Below are the code and all the weights of a small trained network. Each question names an input and a target symbol and asks about switching units off, where a switched-off unit gives its printed mean instead of its output.

import numpy as np


def w(rows, s, z=0):
    codes = np.array(rows[::2]) - 128.0
    scale = np.full(codes.shape[1], s)
    scale[-1] = z or s
    return codes * scale


def norm(h):
    return h / np.sqrt((h * h).mean(-1, keepdims=True) + 1e-5)


def f(y):
    return y / 2 * (1 + np.tanh(0.7978845608 * (y + 0.044715 * y**3)))


def softmax(a):
    e = np.exp(a - a.max(-1, keepdims=True))
    return e / e.sum(-1, keepdims=True)


def log_softmax(a):
    a = a - a.max(-1, keepdims=True)
    return a - np.log(np.exp(a).sum(-1, keepdims=True))


def net(x, mask):
    ids = ['ΞΣΨαγδεζηλμπτφω'.index(c) for c in x.split()]
    T = len(ids)
    res = E[ids] + P[:T]
    r = norm(res)
    for j in range(2):
        rows = slice(3 * j, 3 * j + 3)
        q, k, v = (r @ M[0][rows].T for M in (Q, K, V))
        z = softmax(np.where(np.tri(T) > 0, q @ k.T / 3**0.5, -1e9)) @ v
        o = O[0][rows]
        res = res + np.where(mask[j], z, o[:, -1]) @ o[:, :-1]
    y = f(norm(res) @ A[0][:, :-1].T + A[0][:, -1])
    res = res + np.where(mask[2:18], y, B[0][:, -1]) @ B[0][:, :-1]
    return log_softmax(norm(res)[-1] @ U[:, :-1].T + U[:, -1])


Q, K, V, O, A, B = {}, {}, {}, {}, {}, {}
E = w([
[255,225,128],'Ξ',
[173,127,136],'Σ',
[132,160,138],'Ψ',
[69,62,125],'α',
[128,159,139],'γ',
[116,147,136],'δ',
[117,96,168],'ε',
[181,129,244],'ζ',
[112,149,129],'η',
[174,113,135],'λ',
[172,118,132],'μ',
[156,114,103],'π',
[132,142,100],'τ',
[106,156,101],'φ',
[205,231,175],'ω',
],0.017)
P = w([
[253,201,140],'0',
[211,188,135],'1',
[187,165,126],'2',
[161,135,134],'3',
[143,108,136],'4',
[129,98,139],'5',
[129,104,155],'6',
],0.0049)
Q[0] = w([
[127,8,118],'H0',
[187,178,107],'H0',
[45,183,140],'H0',
[101,196,121],'H1',
[167,124,82],'H1',
[86,213,149],'H1',
],0.011)
K[0] = w([
[200,21,236],'H0',
[139,243,69],'H0',
[2,108,51],'H0',
[100,97,21],'H1',
[149,171,129],'H1',
[89,80,32],'H1',
],0.007)
V[0] = w([
[103,164,155],'H0',
[66,168,131],'H0',
[165,146,218],'H0',
[126,102,2],'H1',
[23,192,125],'H1',
[125,84,173],'H1',
],0.007)
O[0] = w([
[229,192,207,223],'H0',
[195,208,173,207],'H0',
[176,11,233,215],'H0',
[251,115,25,43],'H1',
[104,253,54,176],'H1',
[30,80,187,3],'H1',
],0.0038,0.0024)
A[0] = w([
[65,165,57,4],'N0',
[188,139,77,213],'N1',
[77,93,80,112],'N2',
[6,92,138,157],'N3',
[103,84,118,43],'N4',
[119,120,119,14],'N5',
[101,145,173,85],'N6',
[109,129,108,37],'N7',
[168,90,51,7],'N8',
[102,133,152,92],'N9',
[177,109,134,138],'N10',
[91,86,77,66],'N11',
[139,169,166,199],'N12',
[95,140,101,12],'N13',
[81,166,84,48],'N14',
[158,159,63,160],'N15',
],0.012,0.0029)
B[0] = w([
[211,135,131,133],'N0',
[93,41,113,215],'N1',
[176,155,61,112],'N2',
[3,163,103,133],'N3',
[155,159,122,111],'N4',
[156,146,172,102],'N5',
[83,156,125,146],'N6',
[176,174,156,105],'N7',
[86,156,198,119],'N8',
[97,131,138,124],'N9',
[180,64,103,160],'N10',
[121,194,80,111],'N11',
[80,132,99,253],'N12',
[162,121,175,107],'N13',
[188,188,119,133],'N14',
[69,86,100,197],'N15',
],0.0061,0.0058)
U = w([
[247,150,96,69],'Ξ',
[157,73,140,86],'Σ',
[165,139,142,65],'Ψ',
[111,113,117,21],'α',
[146,156,191,108],'γ',
[96,146,187,80],'δ',
[30,55,218,47],'ε',
[141,91,221,82],'ζ',
[70,202,130,207],'η',
[94,128,157,90],'λ',
[93,132,163,103],'μ',
[173,24,142,253],'π',
[84,24,64,104],'τ',
[149,159,4,127],'φ',
[173,162,135,247],'ω',
],0.018,0.006)

Each question gives the input, a string of symbols that net reads in full, and the target symbol t.
The units are the heads (3 rows each of Q, K, V and O) and the neurons (one row each of A and B). Each row of codes is followed by its name. A weight is (code - 128) times the scale printed after its matrix; where a second scale follows, it is the last column's (O, A, B and U).
mask holds one flag per unit, heads first, then neurons. A switched-off unit (its flag False) gives its mean, the last column of its rows in O or B, instead of its output. The means were averaged over made-up inputs and are rounded, as every weight is.
A unit's drop is (log p(t) with every unit on - log p(t) with that unit switched off) / (log p(t) with every unit on - log p(t) with every unit switched off).
The circuit of an input: a set's keep is (log p(t) with only the set's units on - log p(t) with every unit switched off) / (log p(t) with every unit on - log p(t) with every unit switched off). Starting from the 12 units with the biggest drops (on a tie, the unit counted first), units are removed one at a time, each time the one whose removal leaves the highest keep (on an exact tie, the one counted first), for as long as the keep stays at least 0.8.
circuit, biggest first: the units of the circuit, biggest drop first
top k neurons: the k neurons with the biggest drops, biggest first
heads that matter: for each layer, one digit per head in row order, 1 if its drop is at least 0.15 and else 0, layers parted by /
drop when u is switched off: that unit's drop, to one decimal
input γ π γ η, target π: circuit, biggest first	(H1; H0)
input μ ε φ η ε τ η, target τ: top neuron	(N1)
input ω τ π η δ, target π: circuit, biggest first	(H1; N15)
input δ η Ψ η η η Ψ, target η: heads that matter	01
input δ η τ δ, target τ: heads that matter	01
input η η γ φ δ, target φ: heads that matter	11
input γ δ ω γ π γ δ, target π: circuit, biggest first	(H1; N3)
input η ε γ γ η η, target η: heads that matter	00
input φ τ γ η π μ η, target π: top 2 neurons	(N10; N15)
input γ γ φ γ, target φ: heads that matter	01
input γ φ φ η τ η δ, target τ: circuit, biggest first	(H1; N1)
input γ η τ, target τ: top 2 neurons	(N1; N15)
input φ η Ξ δ φ γ Ψ, target φ: drop when H1 is switched off	0.5
input Σ η π γ, target π: drop when H1 is switched off	1.0
input λ γ γ η ε φ, target φ: drop when H1 is switched off	0.1
input φ δ π Ψ, target π: circuit, biggest first	(H1)
